Each row has a class, written as a number after it.
[ 34  35 -52  -6 -15  27 -43  44  -9 -16  52  13 -17 -16  13 -15  -8 -15
  90 -11 -53   8   6  26  30 -26 -46  14 -40  25   9  15 -43  46 -60 -40
  -5  15]
0
[  2  21 -49 -23  -3  13  23  62 -35  65  -3   4 -47  -5 -12 -37  35  -7
 -32 -55  54  15 -13  40  10 -26  46   3 -26  -8 -63 -34 -33 -41 -70  -8
 -12 -41]
7
[  7   3   5  19   5   7 -19  22   0 -14  28   9 -17 -15   7 -47 -18 -37
  17  -2 -14   8 -18 -25  21  13 -13  19  -3  46 -20   5   8 -31 -50 -50
 -23 -30]
5
[ 41   9 -84  -4   3  23  10  50 -26  45  42  12 -33 -38   6 -43  13   7
   1 -55 -10  30  11  71  20 -20  33 -16 -44 -41 -43 -28 -49 -12 -83 -22
  -6 -30]
5
[ -3 -21 -27  -6  -4  14   3   1 -15  25   7   7 -19 -13  12 -20  38 -49
 -32   4  12  -9  14  37 -59 -31  36 -18   0 -21 -19  -8 -10 -11 -16 -15
   3   1]
0
[ 44  10 -57 -21 -28  40  26  41 -13  65  25  31  -6  -9  12  -3  36  17
   1 -27  14  17  28  42  -6 -13  53  17 -21 -14 -68 -35 -31 -33 -64 -14
 -10 -36]
3
[ -4  24 -34  -8   6  17  36  45  -9  16  13  -1  16  36  35  -3   6 -33
  73 -37 -23 -35 -12 -32  72 -10  -2  39 -46  37   2  -4 -53  43 -69 -40
 -44   3]
2
[ 61   1 -64  29 -32  40 -16  35  11  30  16  26 -41 -45  -6 -32   9  60
  25 -59  26  27   3  35   9 -26   5  24  -7 -33 -85 -16 -21 -59 -87  11
  23 -70]
5
[ 33  -5 -74  -8 -32  31  11   1 -13  21  69  29 -28  -7 -15 -30  22 -14
  14 -18  28  50  24  72 -50 -41  35  -1 -39 -65 -36 -26 -29 -83 -74 -25
   3 -14]
1
[-22  -8 -20 -19  22   6  16   4 -25  -2  35  13  -4  -8  20 -14   5 -65
  21  -9 -16  10  14 -32  -2 -16 -14 -27 -45 -14  30  -8 -67  23 -44 -29
 -37   2]
3
[-40  26  -5   4  24 -13  18  36 -24 -23   7   4 -27  31   2 -17 -17 -44
  26 -26 -25 -11 -16   5  67  -8   2 -31 -46   7  18 -12 -69  28   5 -42
 -13  -8]
1
[ 14  -1 -46  14 -12   7 -30  11 -21  25  27  17 -21  -7 -13 -24  24  -9
  23   5  35  30  13  38 -11 -35  50   4 -65 -17 -37   5 -24 -63 -62 -45
  -8 -20]
6
[ -21  -17  -37  -22  -23   83   -1   39   -4   39    5  -16   -4  -26
   32   15   57   29   -5  -82  -19  -19   12   84   16   -9    8  -14
    2  -32  -10   -4   -4  -39 -109   -7    1  -50]
6
[-11   6 -26 -14 -18 -16   6  25 -15  21  28   3 -38   0 -20  -2  37 -20
 -16 -20  31   3 -11  68 -36 -57  28 -22 -43 -59 -47  -2 -39  -7 -27  13
  22 -17]
6
[ -55   53  -30    2   29   49  -28   11    2  -57   36   -5  -29   11
  -40  -23   10  -13   40    8   48    5  -46   64   23  -29  -14   10
  -75  -53   -2  -11  -37  -41 -114  -51  -10  -16]
6
[ 12  39 -21 -27 -42   7  41  31 -17  49  17  11 -10  21  11   2   7   6
  21 -54   4 -16  -3  37  -1 -23  25  28  -7 -11 -18 -31 -38 -17 -41  16
  26 -19]
7
[  9   7 -36 -18  24   9 -46  22  13 -52  58  22   2 -19  -4  -7  31 -57
  20  13 -59  17 -32  17 -21  -2  23 -22 -61 -28  34  -9 -25   7 -73 -63
 -43  30]
0
[ 43 -20 -40 -34  -1  39  22  28 -37  48  27  35 -21  -4  16   7  44  14
 -26 -30  56  15  14  29   0 -17  52 -20 -29 -15 -73  -8 -49   7 -67   9
 -22 -46]
3
[ 28 -10 -82 -14 -10  51   0  36 -16  64  36  11  -7 -16  12  -8  37  25
   3 -41   2  36  35  39 -10  -2  50  -1 -54 -12 -18 -36   3 -42 -96 -30
 -17   4]
4
[  82  -15  -42    0   -7   20  -18   38  -15   66   53   19  -47  -57
    2  -60   13  -15   13  -33   -6   28   -1   37   14  -57   23    1
   -3  -16 -100   -5  -64  -10  -81    4    5  -60]
5
[ 34  16 -64  -9 -20  50 -18   0  -7  50  48   1 -27  -7  -7 -10  34   5
  26 -42  17  30  -1  52  -1 -33  28  -5 -44 -41 -40 -34 -31 -50 -89  14
   5 -46]
2
[-38   4 -25 -24  18  24  29  70   8  -9  -6  -7 -11  -6  29 -18  24 -47
   9 -58 -45 -46  16 -10  42  10  -5 -10 -16  11  41  -8  13  49 -55 -50
 -45   9]
2
[ 15   7  -9  -9 -32   2 -22 -31 -32  39   1 -12 -10  -1   7 -24  26 -11
 -15 -13  42 -35  -5  56 -11 -54  37  14 -22 -26 -25  39  14 -51 -32   0
   6 -14]
2
[  1   2  17  -5  17   0 -20   9  10 -48  14  -5  11  11  20   2  -2 -44
  40  24 -29   1 -17 -21  27 -34  -9 -19 -15   5  14  18  -3  46  -3 -17
 -11  22]
7
[ 41 -29 -24  -2   4  29  -9  28 -17  46  41  29 -35 -30   9 -47  46 -31
 -22 -18  28  13  26  38 -12 -43  72  -5 -21 -61 -69  -7 -30 -57 -93 -22
  -4 -50]
5
[-47 -10 -31 -33  28  -2  77  51  23 -19  79  -8 -12   2  18 -38  13 -40
  25 -68 -12  -6 -15  20  34 -16   4  -4 -42  -7 -32 -16 -33  20 -60 -74
 -14 -15]
1
[ 16 -21 -79 -38 -37  40  77  65 -12  56  21 -10   2 -16  26  -4  36  25
  30 -91  -5   4  60  54   0 -31  38  30  -7   9 -10  -5 -14  -2 -81 -23
   3  -7]
3
[-30 -20 -26 -10  12  34  51   4   0  21  19   3  -7   6  -8  -9  15  -5
 -42 -42  41  -9  11  41 -59 -21  65 -30 -12 -40  -2   0 -20 -40 -39  -1
   0 -26]
1
[-16 -27   3  -9  51 -84  47  42   4 -30  14 -21  -5  -1  -1 -57   9 -85
  16  -2 -29   3  11 -32   4   0   7 -11 -25  16  30  13  -1  34 -24 -54
 -29   6]
6
[  6  12 -36  -4 -18   0   6  33 -42  46 -17  -4 -18 -13   3  -1  24   4
 -24 -12   3  29  28  60 -38  13  23  -7  22   5  -4 -28 -35  -6 -37  20
   8 -35]
4
[-38  19  17 -37  25  -1  17  42 -26 -11   4 -37  -5  -3   5 -49   7 -64
  17  -8 -22 -42 -14   2  53 -31 -26   0 -19  14  15  47 -17  43 -29 -55
 -52  16]
2
[ 18 -26 -34   3  38  13 -41  17  14 -23   9   3 -14 -15  22 -31  38 -53
  33 -14 -47 -13   1 -17  41   7  23 -13  -4   3   3   5  -4  48 -50 -22
 -12  -9]
6
[  7   9   6 -23  16  37 -12  56  -6 -14  20   8 -15 -15  30 -33   8 -57
  28 -27 -42 -46  -4 -13  57 -22   9   2 -25  11   6  32 -35  25 -75 -46
 -44 -29]
5
[ 28  -1 -63  13  -9  34 -12  43 -15  13  52  12 -43 -22  -3 -21  29  27
  41 -41  15  43   7  47  16 -39  35 -16 -54 -43 -67 -15 -57 -35 -82 -20
  23 -35]
5
[  6 -29 -49   2  -2 -24  35   1  38  34  40  -7 -18 -20  -6  -4  32  17
 -11 -42  17  18   7  29 -34 -43  46 -15 -25 -35 -68 -29   3 -23  -6   5
  47 -12]
3
[-30  16  -2  -1  15  25 -18  38   5 -37  58 -16 -36   9   7 -39  10 -36
  55 -12   0  -5   9   4  27 -42  17 -21 -32  11  -8  36  -5 -15 -56 -54
   1  -4]
2
[-48  12  47 -11  12 -58  19   0   2 -13  23 -42  -6   9  17 -38  -6 -80
   4  28 -44 -31   1 -20  20 -38 -48  -4 -13 -11  12  15  26   3  46 -38
   8  48]
5
[-48   9   8  35  21  -3 -60 -30  -7 -47  19  -2  -2   1 -14  18 -11 -49
  27  38 -24 -17 -23 -17 -32 -14 -43 -26 -33 -36  52  37 -48  31   1   6
  11  24]
5
[-42   7 -16 -24  42  10  77  73  14  -1  81  33 -18  21  14 -42 -20 -65
 -14 -45  -5 -26 -30  24  43  -6  25   4 -42  -2 -30 -24 -47  33 -74 -74
 -49  -7]
6
[-26   7  16  -7   7  15 -10  -4  20 -16  45  14  22   3   8 -10  -2 -50
  16  -7 -36 -10 -15 -14  21 -18 -16  27 -21 -32  17   1  -3 -10 -42 -34
 -21  15]
3
[-41   7   4 -17  38  -3 -11  30 -26 -40  33 -18 -10 -38  13 -48  -9 -60
  13 -37 -45 -33 -55  -1  33   6 -21 -26 -39  26  18  40 -54  59 -57 -59
 -35 -27]
5
[ 51 -10 -37  -5 -28  47 -40 -11 -54  50  42  25 -45   1   1 -51   5 -39
  -5 -18  51  41   8  41   4 -74  42 -12 -23 -37 -56  18 -27 -53 -35  16
   2 -27]
7
[  0   4 -40   9  -4  -3  15  30   7  16  83  12  -4   2  -5 -25   5 -30
   9  -3   9  72   1  48 -37 -35  24   3 -33 -13 -49 -38   2 -27 -54 -42
   5  13]
1
[ 14  -5 -82  -8  -2  31  20  12  -2  64  17   1 -15   5  23  12  49  16
 -14 -48  -3   0  18  52  -8  -9  19 -15 -27 -50 -27 -49 -25 -29 -44  15
  13  -7]
0
[ 31  26 -88 -15  -8  35   4  10 -21  62  55  12  -7 -13 -42 -12  24  43
  10 -19  29  47  -2  72 -47   1  39   8 -37 -36 -56 -31 -45 -19 -60   5
  16  -8]
1
[  4   6 -49 -12 -18 -12  27  35 -10  49  39 -16 -25   3   5  -4  37   1
  10 -19  16  -3   1  81  -7 -57   2   3 -45 -32 -65 -15 -34  -7 -50  -8
  29  -1]
4
[ -1  -9 -34  -8  -9  16 -14  62 -14 -15  29 -19  -5 -11  29  16  23 -10
  73 -44 -66   1  21 -23  43   1 -45 -19 -44  20  23  48 -48  14 -54 -28
 -27 -25]
5
[ -24  -14   -7  -16   32    0   53   10   -3   -5   40    4    4   17
   -2  -36    2 -100   60    5  -35   -4   14  -49   16  -27   -6    4
  -57  -12   30  -35  -47   48  -32  -58  -17   41]
3
[-24  10   4  -8  16   2  18  38   5 -22  39  14   8   8  48 -35 -22 -40
  57 -58 -23 -54 -29 -36  58   9 -13  28 -28  59   2  19  -9  61 -62 -67
  -9 -12]
7
[-44 -19   2 -22  42  34  14  25   2  -6  14 -30  28  11   8 -13  35 -65
  61   4 -34 -72  29 -43   8 -23  -7 -12 -60 -14  59  60  -6  61 -53 -59
 -37  46]
2
[-61   0   8 -16  60  23  20  61 -11 -29  -6 -32  -3  17  29 -18  23 -76
  24  -9 -39 -32  -5 -17  45 -11   5 -27 -23  30  44  -2 -33  80 -61 -45
 -30  18]
4
[  6   5   7  10  57 -56 -15  15   2 -39  -9  -4 -24   4   9 -29 -20 -80
  26   9 -83 -10 -29 -50  63   6 -42 -37  -7  25  42 -18 -54  81  33  -9
 -20  13]
0
[  9  -1 -64  -5 -16  46  21  24 -19  71  27   9 -16  -4  34   0  23  13
 -13 -78   0 -40   7  69  17  -1  43  18  -1 -11 -40 -16 -34  15 -59  11
  27 -36]
5
[ 40  -7 -86 -47  13  64  36  52 -41  72  -5 -16 -33 -15  20 -50  58   5
 -20 -73  14  -8  54  72  18   9  63  -7  11   0 -29 -16  -7  14 -66  -1
   0 -46]
0
[-46  27 -35 -13 -14   2 -18   0 -33  31   6 -17 -33   7  22 -25   1 -62
  27 -42 -37 -22  19 -18  37 -28 -37  -3 -46 -16  39  -4 -36  14  12   0
   3  19]
4
[ 19  -6 -24  -4  10 -13  -4  53  25 -39  11  22  -5 -13   4 -12   7 -11
  60 -25 -16 -33   0 -20  28 -25   6  26 -15   0  -1  42 -30  53 -48 -32
 -10   2]
7
[-20  10 -16 -14  43  22  39  68   2 -17   2  -7  14  28  36  25  20 -17
  36  -5 -41 -34   3 -16  81 -14   5 -22 -61 -14   3  -8 -43  87 -23 -39
 -35  32]
5
[-38 -14  29  -6  16 -14 -16  11  15 -41   6 -21 -14  -4  20 -49  -8 -72
 -10 -12 -31 -47  23 -22   0 -52  24 -25  21 -10  37  95  29   9  38 -10
  -9  12]
6
[ 30  17 -52 -38  -8  53  -5  44 -50  52 -12  22 -13 -19  13  -2  38  10
 -33 -53  -6  -6   9  57  24  -6  56  -6  -3 -23  -4  -6 -59 -13 -79   8
 -39 -26]
3
[-22   3  -2   8  14  -3  17  53  38 -23  32 -17 -41  -8 -12 -41  -1 -55
  57 -29 -15 -35  -5 -12  38 -60 -24  21 -40  -6 -15  15 -26 -11 -62 -45
   6 -26]
5
[-23   0  25 -13  12  35  23  43   3 -32  21   5 -22  19  18 -28 -19 -34
   8 -28  -4  -7  -4  18  73 -44   1 -15 -10 -12   3  -1   4  -4 -28 -44
 -16   3]
7
[ 65  -4 -66 -15 -19   9  17  31 -13  50  22   9 -23  -3  17 -21  30  15
  26 -57  -6   4   6  39  26  -2  22  14 -14  -2 -44 -15 -33 -38 -85   8
  -5 -53]
6
[  2  -9 -31 -16   1  -4  43  42  -3  47  13 -29 -25 -13   9 -70  24 -34
 -24 -74 -26 -16   5  42   1 -35  51  -1  -3 -22  -7 -12  10 -55 -64 -15
   9 -11]
4
[ -4   2  -1 -32  25  57  -4  19 -10 -53  45  -2   2 -18  20 -22   2 -17
  59   1 -33  -3 -13  15  50 -36 -15 -22 -42 -27  17  20 -67  23 -90 -53
 -39   4]
4
[ 44   4 -29   0  -9   4  19  15 -14   2  25  13 -20  10 -32 -31  22  18
  19   2  71  28 -16  53 -35 -46  47  -2 -70 -38 -58  -7  -4 -55 -87 -17
   7 -23]
6
[  16   17  -18  -16    5   25   17   61  -19   46   -4    4  -19   -2
   -4  -22   44  -13   21  -24   18    5   12   15   22  -25   32   16
  -37    4  -38  -36  -30  -26 -105  -29  -10  -34]
3
[ -3 -12 -51  -9  20  -3  71  64  11  44  48   8 -21  24  25 -24  37 -22
  -9 -68  12 -36  10  20  15  -5  63  19 -34 -14 -56 -27  -5  18 -65 -25
  16  -8]
5
[-30 -16 -14 -40  16   8  38  38 -21  -2  51 -19   9   6  36 -17  -3 -49
  27 -36 -12 -18   2  -7  18 -12 -17 -13 -30  46  15  42 -10  65 -33 -50
 -27  15]
7
[ 25  23 -22  12 -38   6  20  38  -2  18 -33   2 -40  14   1  -6   9  50
   4 -62  29   7  25  34  30 -33  46   6   7 -19 -14 -20   6 -75 -32  24
  16 -40]
2
[-37  33   3  -5   2 -31 -17  31  -4 -20  -5   2 -16   4  -6 -27  -2 -67
  10 -27 -51 -37 -22  10  29 -13  12  15 -22 -10  51   7 -24   3 -24 -32
 -16   8]
6
